arr =
139,123,93,133,113,98
128,137,67,113,124,223
160,108,120,146,138,113
The 1st entry on the diagonal from the top-right corner: 98
The third entry on the diagonal from the top-right corner -> 146
Report the smallest entry.
67
Report the 4th entry, reading row by row.
133
Report the top-left entry.
139

212,104,148,146,131,149
The first entry from the right -> 149
Find the 4th entry from the end.
Answer: 148
The fourth entry is 146

137,122,143,131,125,223,135,109,204,135,135,220,144,131
The entry just left of 144? 220
The entry just right of 109 -> 204

x = [135, 170, 121, 162, 120, 156, 227, 208, 104, 168]
What is the entry just right of 104?
Answer: 168
The 3rd entry from the left -> 121
What is the entry just right of 120?
Answer: 156
What is the first entry?
Answer: 135
The 2nd entry from the left is 170

Questions about the grid below.
1) Report the entry just left of 158.
2) Report the second smallest entry.
3) Report the fifth entry in reading order.
((130, 125, 147, 112, 130, 128, 113, 132, 136, 110, 80, 147, 77, 130, 122, 109), (118, 137, 148, 147, 128, 145, 128, 117, 119, 173, 122, 106, 128, 118, 133, 124), (125, 160, 140, 105, 131, 127, 120, 141, 151, 197, 104, 158, 167, 121, 127, 139), (129, 123, 134, 141, 129, 149, 134, 124, 95, 190, 131, 107, 129, 126, 133, 138), (151, 134, 112, 119, 133, 149, 128, 108, 180, 72, 106, 136, 122, 124, 118, 115), (118, 141, 130, 121, 126, 108, 127, 143, 113, 123, 152, 184, 107, 129, 137, 111), (114, 177, 137, 108, 136, 102, 115, 129, 154, 146, 129, 177, 165, 124, 122, 126), (135, 118, 141, 108, 123, 120, 125, 126, 110, 167, 148, 154, 129, 132, 119, 123), (127, 112, 133, 114, 110, 171, 117, 131, 102, 101, 151, 101, 105, 139, 128, 135), (145, 223, 116, 131, 128, 136, 114, 126, 94, 195, 139, 145, 141, 118, 103, 113), (106, 103, 130, 142, 127, 128, 125, 139, 125, 100, 104, 86, 87, 109, 137, 143))
1) 104
2) 77
3) 130

Questions about the array below.
1) Read off the last entry, reading row by row.
2) Read off the maximum.
3) Read off the bottom entry of the column that holds the largest entry.
4) Read off the last entry of the largest entry's row.
5) Read off the third-last entry, reading row by row.
6) Read off the top-left entry.
7) Read off the first entry on the diagonal from the top-right corner.
8) Read off the entry just right of 138.
72,100,140,149,97,76,158,90,190,151,141
209,149,132,125,157,83,183,88,197,127,148
98,110,96,119,114,134,142,123,172,164,141
171,106,143,130,97,103,141,123,175,110,92
94,169,118,124,140,196,121,93,75,124,135
124,166,133,163,174,107,135,148,111,133,146
72,137,92,118,103,150,145,181,143,103,136
90,141,118,142,105,97,123,139,133,132,129
195,100,94,171,179,102,159,135,194,155,92
221,150,146,146,180,195,169,126,135,118,116
131,117,88,118,110,130,121,131,150,163,122
125,136,134,168,153,76,182,130,169,96,126
138,132,113,120,110,177,125,88,124,118,95
112,121,103,165,109,187,163,124,142,139,100
152,168,88,126,142,149,139,157,123,117,125
110,123,148,150,135,155,148,181,75,96,134
1) 134
2) 221
3) 110
4) 116
5) 75
6) 72
7) 141
8) 132

grid = 130,136,133,166,130,71,136,151,117,131,202,218,132,139,168,158
The third entry from the right -> 139
The 2nd entry from the left -> 136
Find the 3rd entry from the left.
Answer: 133
Find the entry just left of 151.
Answer: 136
The last entry -> 158

a =
[[153 132 119  33]
 [169 131 115  83]
 [156 127 111 101]
 [150 124 117 111]
 [144 122 119 120]
 [137 121 115 126]
 [126 123 119 130]
 [122 124 122 137]
 [114 127 128 144]
 [109 128 126 152]
 [ 97 127 133 156]
 [ 93 131 132 164]
 [ 79 132 143 176]
 [ 90 129 131 183]]
The entry in the top-left corner -> 153
The smallest entry?
Answer: 33
The entry in the bottom-right corner?
Answer: 183
The second entry in reading order -> 132
The fifth entry in reading order?
Answer: 169
The bottom-left entry is 90
The 3rd entry on the main diagonal: 111
The second entry on the diagonal from the top-right corner?
Answer: 115
The third entry in reading order -> 119
The entry directly below 152?
Answer: 156
The second entry on the main diagonal -> 131
The entry directly below the smallest entry is 83
The entry just right of 114: 127
The third entry from the end, reading row by row?
Answer: 129
The entry just right of 121?
Answer: 115
The entry just left of 164?
Answer: 132
